[[-0.53 -0.10  1.16]
 [-0.96  3.21  3.48]
 [-0.84 -2.31 -0.65]
 [ 6.30  3.65  5.61]
 [-3.13  1.17  2.70]
 [ 0.21  0.46  0.81]
 [-1.07 -1.75 -0.81]]
->
[[ 1.16  3.48 -0.65  5.61  2.70  0.81 -0.81]
 [-0.10  3.21 -2.31  3.65  1.17  0.46 -1.75]
 [-0.53 -0.96 -0.84  6.30 -3.13  0.21 -1.07]]

[[-3.06 -3.67  3.00 -3.59  3.44  2.01  2.91  3.17 -1.16  2.98]
 [-3.58 -1.91  3.93 -3.30  4.07  2.03  1.13  3.06  1.15  3.43]
 [ 0.10 -4.03 -1.85 -0.23 -0.15  0.03  6.12  2.85 -7.65  0.20]
 [-3.34 -2.54  2.94 -2.54  3.88  1.82  1.55  3.42 -0.19  3.63]
 [-2.13  2.02  3.30 -1.88  1.74  1.12 -3.72 -0.46  5.88  1.46]
 [-3.45 -0.70  3.92 -2.83  3.82  1.73  0.59  2.89  1.74  3.09]
 [-2.57  0.66  3.71 -2.39  2.68  1.49 -1.28  1.10  3.52  2.16]]
->
[[ 2.98  3.43  0.20  3.63  1.46  3.09  2.16]
 [-1.16  1.15 -7.65 -0.19  5.88  1.74  3.52]
 [ 3.17  3.06  2.85  3.42 -0.46  2.89  1.10]
 [ 2.91  1.13  6.12  1.55 -3.72  0.59 -1.28]
 [ 2.01  2.03  0.03  1.82  1.12  1.73  1.49]
 [ 3.44  4.07 -0.15  3.88  1.74  3.82  2.68]
 [-3.59 -3.30 -0.23 -2.54 -1.88 -2.83 -2.39]
 [ 3.00  3.93 -1.85  2.94  3.30  3.92  3.71]
 [-3.67 -1.91 -4.03 -2.54  2.02 -0.70  0.66]
 [-3.06 -3.58  0.10 -3.34 -2.13 -3.45 -2.57]]

[[-6.24 -3.91  4.43 -2.76]
 [ 2.95  2.10  3.76  1.90]]
->
[[-2.76  1.90]
 [ 4.43  3.76]
 [-3.91  2.10]
 [-6.24  2.95]]

[[-2.25 -4.03  3.47 -4.04  1.16  3.34]
 [-5.43 -2.08  6.83 -0.06  0.14 -3.39]
 [ 2.71  4.16 -0.51  5.16 -2.71 -3.36]
 [-4.32 -3.45  2.00 -6.04  0.65 -0.09]
 [ 2.02  4.29 -5.08  2.46 -3.86 -3.18]
 [ 3.06  2.13 -0.93  1.84 -0.44 -1.29]
 [ 3.88  6.32 -4.79 -0.69  2.95  4.86]
 [ 2.17  6.15 -5.65  0.86  0.06 -1.54]
 [-3.49 -4.44  4.00  5.57 -5.62 -5.54]
 [ 3.09  3.55 -3.98  0.87 -1.92 -3.91]]
->
[[ 3.34 -3.39 -3.36 -0.09 -3.18 -1.29  4.86 -1.54 -5.54 -3.91]
 [ 1.16  0.14 -2.71  0.65 -3.86 -0.44  2.95  0.06 -5.62 -1.92]
 [-4.04 -0.06  5.16 -6.04  2.46  1.84 -0.69  0.86  5.57  0.87]
 [ 3.47  6.83 -0.51  2.00 -5.08 -0.93 -4.79 -5.65  4.00 -3.98]
 [-4.03 -2.08  4.16 -3.45  4.29  2.13  6.32  6.15 -4.44  3.55]
 [-2.25 -5.43  2.71 -4.32  2.02  3.06  3.88  2.17 -3.49  3.09]]

[[-0.41 -4.74  5.45]
 [-6.29 -0.77  2.53]
 [ 3.16  0.26  7.04]]
->
[[ 5.45  2.53  7.04]
 [-4.74 -0.77  0.26]
 [-0.41 -6.29  3.16]]

[[-1.01 -4.34  5.72]
 [-1.18 -1.39 -0.53]
 [ 0.90  1.00  1.06]
 [ 2.75  1.60 -1.49]
 [ 5.68  3.87 -1.23]
 [-3.52 -2.96  1.36]
 [-3.86 -2.49 -2.64]]
->
[[ 5.72 -0.53  1.06 -1.49 -1.23  1.36 -2.64]
 [-4.34 -1.39  1.00  1.60  3.87 -2.96 -2.49]
 [-1.01 -1.18  0.90  2.75  5.68 -3.52 -3.86]]

[[-1.30  2.11  3.93 -2.36  1.87  1.73 -5.74 -1.21  5.58]
 [ 0.91  4.31 -0.37  1.23  0.56 -2.63 -3.39 -5.35  1.49]
 [-3.28 -1.02  3.57 -1.22 -0.13  0.02 -0.68  1.50 -2.59]
 [-4.87 -5.16  4.36 -4.52  4.27  3.72  5.51  6.17 -4.15]]
->
[[ 5.58  1.49 -2.59 -4.15]
 [-1.21 -5.35  1.50  6.17]
 [-5.74 -3.39 -0.68  5.51]
 [ 1.73 -2.63  0.02  3.72]
 [ 1.87  0.56 -0.13  4.27]
 [-2.36  1.23 -1.22 -4.52]
 [ 3.93 -0.37  3.57  4.36]
 [ 2.11  4.31 -1.02 -5.16]
 [-1.30  0.91 -3.28 -4.87]]
